Each row has a name. Each piece below is followed by the name of the row it came from, unless a question asks for something else. Each question is about the rows just above it.

[ 80  88 116 115 109]  Nuvi
[ 80  88 112 111 110]  noge
[109  88 103  91 105]  reb
[115 116  81  88 109]  Fegag
Move every entry of [ 88 103] by +1 step of 1.  [ 89 104]
Which row holds these entries in another order? [109  88  81 116 115]  Fegag
[ 88 116] with -1 step of 1 on every entry:  [ 87 115]
[109 115 116  88  80] is which row reordered?  Nuvi

[139 105  73 136 147 129] = bipab
[131 109  87 142 141 120] = leg
[128 109  77 152 142 114] = nis
[146 133 128  87 110 119] = vipe
[139 101  72 138 145 121] = nedar
[133 110  87 128 147 119] = Sedez
[126 103  81 128 147 125] = pibas
[ 87 109 120 131 141 142] is which row reordered?  leg
[ 87 110 119 128 133 147] is which row reordered?  Sedez
Move every entry of [142] by +1 step of 1.  [143]
[77] with +1 step of 1 on every entry:  [78]
Move every entry of [103  81 128 147] by +1 step of 1.  [104  82 129 148]

[146 124 118 141 148 124 134 122 131 112 133 145 139 148 133 149 138 112
 123 113 136 135 156 138 113] -> daku
[154 146 114 121 117 123 124 130 123 120 127 138 130 142 112 148 124 128
 127 120 123 126 148 139 126] -> vade
[125 138 120 113 121 119 112 139 133 168 136 109 111 126 118 115 129 113
 132 115 127 126 119 118 143] -> kagum
[144 130 130 182 162 137 154 154 161 117 153 125 136 141 133 144 159 120
 128  99 140 161 146 138 137] -> Pufat
[119 129 130 149 117 108 139 148 148 135 143 108 112 121 108 113 145 125
 119 104 124 146 116 117 148] -> Pivef
[160 143  91  82  79  92  91  96  93 125  99 161 131 148 121 153  96 122
 160 117 127  94 157 140 106] -> Ruzem
[162 128  96 109 114 103 107  93 103 105 107 171 149 156 139 164 109 116
 156 112 140 107 168 146  93] -> paras
[119] with +1 step of 1 on every entry:  [120]
[135] with +1 step of 1 on every entry:  [136]
Which row holds these entries in another order? [112 140 107 168 146  93 162 128  96 109 114 103 107  93 103 105 107 171
 149 156 139 164 109 116 156]  paras
[156 112 140 107 168 146  93 162 128  96 109 114 103 107  93 103 105 107
 171 149 156 139 164 109 116] is which row reordered?  paras

[108 108 129 125] : nevop
[126 117 135 130] : Zemaz
[127 142 101 122] : mif
[112  79 104 115] : dizi
[110 117 114 164] : Rela
[111 103 116 112] : zimal
[134 111 132 118] : nepov
[164 110 117 113] : Vuv
[132 134 112 118] : zosi
[113 101 133 119] : gerav
[111 123 119 124] : rel
[110 155 129 127] : pel
Put [110 114 117 164] back in order: which row is it?  Rela
Put [134 112 118 132] back in order: which row is it?  zosi
Shift each entry of [127] by -1 times 1:  [126]
Put [113 117 110 164] back in order: which row is it?  Vuv
Put [101 133 119 113] back in order: which row is it?  gerav
Move every entry of [110 117] by +1 step of 1.  [111 118]

[117 127 138 142  85 124 179 104 136] = vika
[118 131 108 179  99 173 137 139 114] = Zati
[137  99 114 118 108 131 180 173 139] = sasu
[114 118 108 131] with -1 step of 1 on every entry:  [113 117 107 130]
Which row holds these entries in another order? [139 137  99 114 118 108 131 180 173]  sasu

[121  66 111 149 132  79 119 124 128 134 136 133 126 136 109] = gife
[139 172 148 105 119 167 141 147 106 113 118 118 160 108 156] = bokef
[135 104 120 116 129 128 138 128 166 107 126 121 179 128 145] = bar
[107 126 121] with -1 step of 1 on every entry:  [106 125 120]
Move every entry of [147] by -1 step of 1.  [146]

[126 130 128 130 130 127 127 127 118 128 129 131 129 125 127 135 128 128
 126 127 125 129 135 123 127 128 131 128 126 132 130 131 127 128 126 134] : Fimo
[135 130 129 128 134 126 130 131 129  79 125 128 131 129 127 131 129 131
 126 127 131 130 127 128 126 128 128 122 130 128 129 132 127 132 128 130] : tibir
[122 128 129 132 126 131 128 128 131 130 130 128 130 129 128 129 134 126
 135 128 129 131 130 132 129 131 127 125 127 126 127 127  79 131 129 130] : vun
[122 130 128 131 129 128 126 127 126 129 127 129 131 128 126 131 132 125
 129 128 130 128 135 132 128 130 127 126 126 131 130 131 127 128 126 134] : turu
Put [134 126 128 127 131 130 132 126 128 131 128 127 123 135 129 125 127 126
 128 128 135 127 125 129 131 129 128 118 127 127 127 130 130 128 130 126] back in order: which row is it?  Fimo
[127 131 129] with -1 step of 1 on every entry:  [126 130 128]
Which row holds these entries in another order? [127  79 131 129 130 122 128 129 132 126 131 128 128 131 130 130 128 130
 129 128 129 134 126 135 128 129 131 130 132 129 131 127 125 127 126 127]  vun
Shift each entry of [126 130 128] by +1 times 1:  [127 131 129]
Move every entry of [128] by -1 step of 1.  [127]

[ 98 120 132 111 115] : falem
[135 138 126 190 144] : fas
[145 157 121 162 160] : nuzo
Move every entry of [145 157] by +1 step of 1.  [146 158]
[120 132] with -1 step of 1 on every entry:  [119 131]
[157] with -1 step of 1 on every entry:  [156]

[158  79 126  82 177  90 105 101  95 182 128 108 166 133 137 103 143 119
  99 142 111 160 155 142] = Nub
[166  90 143 158 155 137  95 177 160  82  79 182 142 104 142 111 103 119
  99 101 126 133 128 108] = Pudub
[ 92 125 142 105 136 122 131  95 105 133 132  97  95 132 101  97 136  95
  90 136 162  87 134 148] = gud
[124 147 139 118 102 143 158 128 131 151 170 124 123 172 114 129 127 130
 175 180 126 128 118 132] = mami
[153 137  99 154  80 139 141 178 143 124 145 142 125 147 134 155  98 133
 120 141 114 143 112  96] = Rabap
[ 95 146 149 122 128 117 147  87 112 166 161 119 113 147  98 129 166 119
 145 157 146 102 177 189] = nunam
[134 169 103 114 115 131 167 142 130 148 169 122 109 170 101 119 165 119
 145 160 159 110 117 115] = zem
[107 124 145 105 183 120 133  99 121 143 139 133 123 133 127  89 172  96
 152 122 147 125 171 146] = baki
[143 113 144 131 118 137 142 126 133 150 108 140 136 162  98 105 100 126
 141 146 181 106 136 111] = lefu
[151  97 114 155 104 123 103 150 133 122  87 144 172  84 176 174  90 189
 100 102  93 168 102 136] = Fer
[125 105 146 181 136 141 108 113 126 118 106 143 131  98 144 140 136 133
 162 111 100 150 142 137] = giz
[108 106 102 129 133 122  95 122 115 128  99 103 163  87 139 162  99 154
  93 109 101 142 107 105] = lesiv
Shift each entry of [172] by -1 times 1:  [171]
Which row holds these entries in another order? [108 128 133 126 101  99 119 103 111 142 104 142 182  79  82 160 177  95
 137 155 158 143  90 166]  Pudub
Put [ 79  82  90  95  99 101 103 105 108 111 119 126 128 133 137 142 142 143
 155 158 160 166 177 182] back in order: which row is it?  Nub
[95] with -1 step of 1 on every entry:  [94]
[137 125 105 146 181 136 141 108 113 126 118 106 143 131  98 144 140 136
 133 162 111 100 150 142] is which row reordered?  giz

[127  93 128 135 139  89 145 133 121  85 109 166 128  88  87 117 138 128
 135] = sebas
[144  88  93  87 135 109 133 121 128  85 117 138  89 166 139 135 128 128
 127] = daso
[106 138 125 101 137 130 133 156 156 155 156 178 145 115 131 162 142 157
 157] = lopa
Which row holds these entries in another order? [157 157 106 138 125 101 137 130 133 156 156 155 156 178 145 115 131 162
 142]  lopa
Move every entry of [156 178 145 115] by +1 step of 1.  [157 179 146 116]
[ 89 166 139 135 128 128 127 144  88  93  87 135 109 133 121 128  85 117
 138] is which row reordered?  daso
Put [127 128 128 135 139 166  89 138 117  85 128 121 133 109 135  87  93  88
 144] back in order: which row is it?  daso
Move every entry of [109] by -1 step of 1.  [108]
Put [101 106 115 125 130 131 133 137 138 142 145 155 156 156 156 157 157 162
 178] back in order: which row is it?  lopa
Put [ 85  87  88  89  93 109 117 121 127 128 128 128 133 135 135 138 139 145
 166] back in order: which row is it?  sebas

[153 159 156 115 120 140 147 152 110 139 125 111 153 122 137]  rezal
[137 147 111 153 153 120 156 122 115 159 110 140 152 124 139]  dele
[111 121 104 130 146  90 147 122 137 102 115 104 129 167 140]  vonaz
Shift each entry of [129 167] by +1 times 1:  [130 168]
Put [140 167 129 104 115 102 137 122 147  90 146 130 104 121 111] back in order: which row is it?  vonaz
Move every entry of [140 147] by -1 step of 1.  [139 146]
Which row holds these entries in another order? [137 120 159 110 147 153 140 115 125 152 153 111 139 122 156]  rezal
Shift each entry of [147 152 110] by +1 times 1:  [148 153 111]
Shift each entry of [122 115 159] by -1 times 1:  [121 114 158]

[163 103 119 137 114 109 132] = zefez
[171 155  98 121 123 143 127] = bisa
[149 135 142 115 106 116 104] = kudot
[104 115 142 136 116 149 106] = rele
Which row holds these entries in another order? [104 116 149 115 136 106 142]  rele
[135 142 115 116 106 104 149] is which row reordered?  kudot
Move every entry of [121 123 143] by +1 step of 1.  [122 124 144]
Put [109 114 132 163 119 103 137] back in order: which row is it?  zefez

